Below is a small trained network, with its code and all its weights. Each question gives an input and a class and asks what happens when units are switched off, that is, made to give their printed mean instead of their output.

import numpy as np


def w(rows, s, z=0):
    codes = np.array(rows[::2]) - 128.0
    scale = np.full(codes.shape[1], s)
    scale[-1] = z or s
    return codes * scale


def f(y):
    return np.maximum(y, 0)


def log_softmax(a):
    a = a - a.max(-1, keepdims=True)
    return a - np.log(np.exp(a).sum(-1, keepdims=True))


def net(x, mask):
    res = np.array(x, float).reshape(1, 6) / 4 @ E
    y = f(res @ A[0][:, :-1].T + A[0][:, -1])
    res = res + np.where(mask, y, B[0][:, -1]) @ B[0][:, :-1]
    return log_softmax(res[-1] @ U[:, :-1].T + U[:, -1])


A, B = {}, {}
E = w([
[128,126,128,128,125,127],'x0',
[196,214,197,127,53,164],'x1',
[183,144,172,139,175,6],'x2',
[129,129,127,133,130,129],'x3',
[128,127,129,127,125,128],'x4',
[231,61,34,121,103,131],'x5',
],0.011)
A[0] = w([
[100,80,108,138,149,130,55],'n1',
[165,142,171,130,157,11,97],'n2',
[110,111,119,137,151,123,62],'n3',
[74,109,91,119,121,111,69],'n4',
[87,120,113,113,103,221,72],'n5',
[99,125,115,153,103,163,88],'n6',
[145,159,160,124,143,24,52],'n7',
[100,124,129,110,119,188,104],'n8',
[219,111,56,100,123,141,127],'n9',
[168,189,174,122,81,140,4],'n10',
[136,165,148,126,94,126,63],'n11',
[180,199,182,137,80,184,44],'n12',
[135,151,130,151,113,134,75],'n13',
[125,92,152,112,152,145,90],'n14',
[74,89,110,116,157,106,67],'n15',
[135,122,150,131,136,79,56],'n16',
[143,141,102,145,136,133,116],'n17',
[236,55,72,151,91,143,119],'n18',
[74,152,120,118,121,184,107],'n19',
[105,114,117,126,156,113,79],'n20',
[193,178,190,122,97,184,45],'n21',
[108,131,115,127,159,126,53],'n22',
[98,132,106,156,103,188,66],'n23',
[29,86,90,125,170,72,56],'n24',
[114,138,152,135,158,151,59],'n25',
[63,119,100,124,83,254,81],'n26',
[43,79,75,143,146,89,50],'n27',
[139,159,153,136,134,32,63],'n28',
[36,174,188,95,144,117,145],'n29',
[43,189,162,149,143,120,118],'n30',
[11,184,218,131,149,120,96],'n31',
],0.015,0.0043)
B[0] = w([
[124,173,185,118,103,109,164],'n1',
[123,26,167,150,239,151,217],'n2',
[120,166,139,114,132,147,145],'n3',
[100,169,152,137,128,142,162],'n4',
[120,53,151,126,209,110,203],'n5',
[138,113,122,121,185,146,161],'n6',
[138,34,182,125,196,100,196],'n7',
[146,85,151,119,173,130,175],'n8',
[112,64,52,127,29,136,227],'n9',
[96,229,164,92,128,126,197],'n10',
[143,178,171,133,115,120,163],'n11',
[80,254,186,144,116,180,222],'n12',
[122,153,137,135,127,124,143],'n13',
[143,155,144,95,134,135,138],'n14',
[128,221,153,131,128,150,173],'n15',
[126,110,128,111,194,153,155],'n16',
[107,106,118,109,115,143,142],'n17',
[184,116,26,105,35,131,250],'n18',
[130,54,136,140,166,141,182],'n19',
[127,158,177,121,106,104,151],'n20',
[80,242,169,154,110,77,214],'n21',
[104,143,150,116,110,115,141],'n22',
[112,73,146,100,180,101,176],'n23',
[92,254,182,125,110,138,202],'n24',
[145,115,133,93,99,145,145],'n25',
[164,38,171,157,243,105,238],'n26',
[91,232,168,166,108,123,195],'n27',
[139,65,140,137,218,130,189],'n28',
[162,101,48,115,43,95,216],'n29',
[141,92,57,100,52,131,204],'n30',
[170,92,10,129,24,153,240],'n31',
],0.023,0.018)
U = w([
[122,102,11,128,58,178,233],'0',
[92,58,160,166,254,164,179],'1',
[19,254,177,164,127,174,8],'2',
],0.0072,0.0017)

Each question gives the input, the list of numbers given to net, and the class t.
The units are the neurons (one row each of A and B). Each row of codes is followed by its name. A weight is (code - 128) times the scale printed after its matrix; where a second scale follows, it is the last column's (A, B and U).
mask holds one flag per neuron, in row order. A switched-off neuron (its flag False) gives its mean, the last column of its row in B, instead of its output. The means were averaged over made-up inputs and are rounded, as every weight is.
A unit's drop is (log p(t) with every unit on - log p(t) with that unit switched off) / (log p(t) with every unit on - log p(t) with every unit switched off).
The circuit of an input: a set's keep is (log p(t) with only the set's units on - log p(t) with every unit switched off) / (log p(t) with every unit on - log p(t) with every unit switched off). Starting from the 12 units with the biggest drops (on a tie, the unit counted first), units are removed one at a time, each time the one whose removal leaves the highest keep (on an exact tie, the one counted first), for as long as the keep stays at least 0.8.
circuit, biggest first: the units of the circuit, biggest drop first
top k neurons: the k neurons with the biggest drops, biggest first
drop of u: that unit's drop, to one decimal
input [7,5,-7,2,-7,-5], class 1: circuit, biggest first => [n26]
input [-4,4,3,1,-3,0], class 2: top 2 neurons => [n26; n5]
input [8,6,8,-7,4,7], class 1: top 3 neurons => [n2; n31; n7]
input [0,-6,-5,1,-8,3], class 2: top 2 neurons => [n27; n24]
input [-2,-6,5,-5,-8,1], class 2: top 3 neurons => [n24; n26; n27]
input [8,5,-4,2,-3,-1], class 2: top 3 neurons => [n12; n21; n2]
input [-1,-8,-8,-8,-6,4], class 1: top 3 neurons => [n26; n5; n12]
input [3,8,7,-1,-8,-2], class 2: top 2 neurons => [n12; n21]
input [-4,-4,-8,3,3,-7], class 1: top 3 neurons => [n26; n5; n18]
input [-4,-7,5,-2,1,-3], class 2: drop of n24 => 1.1
input [4,6,-2,-5,-8,-8], class 0: drop of n31 => 9.7
input [-3,-5,-7,-3,3,-4], class 1: drop of n26 => 0.1
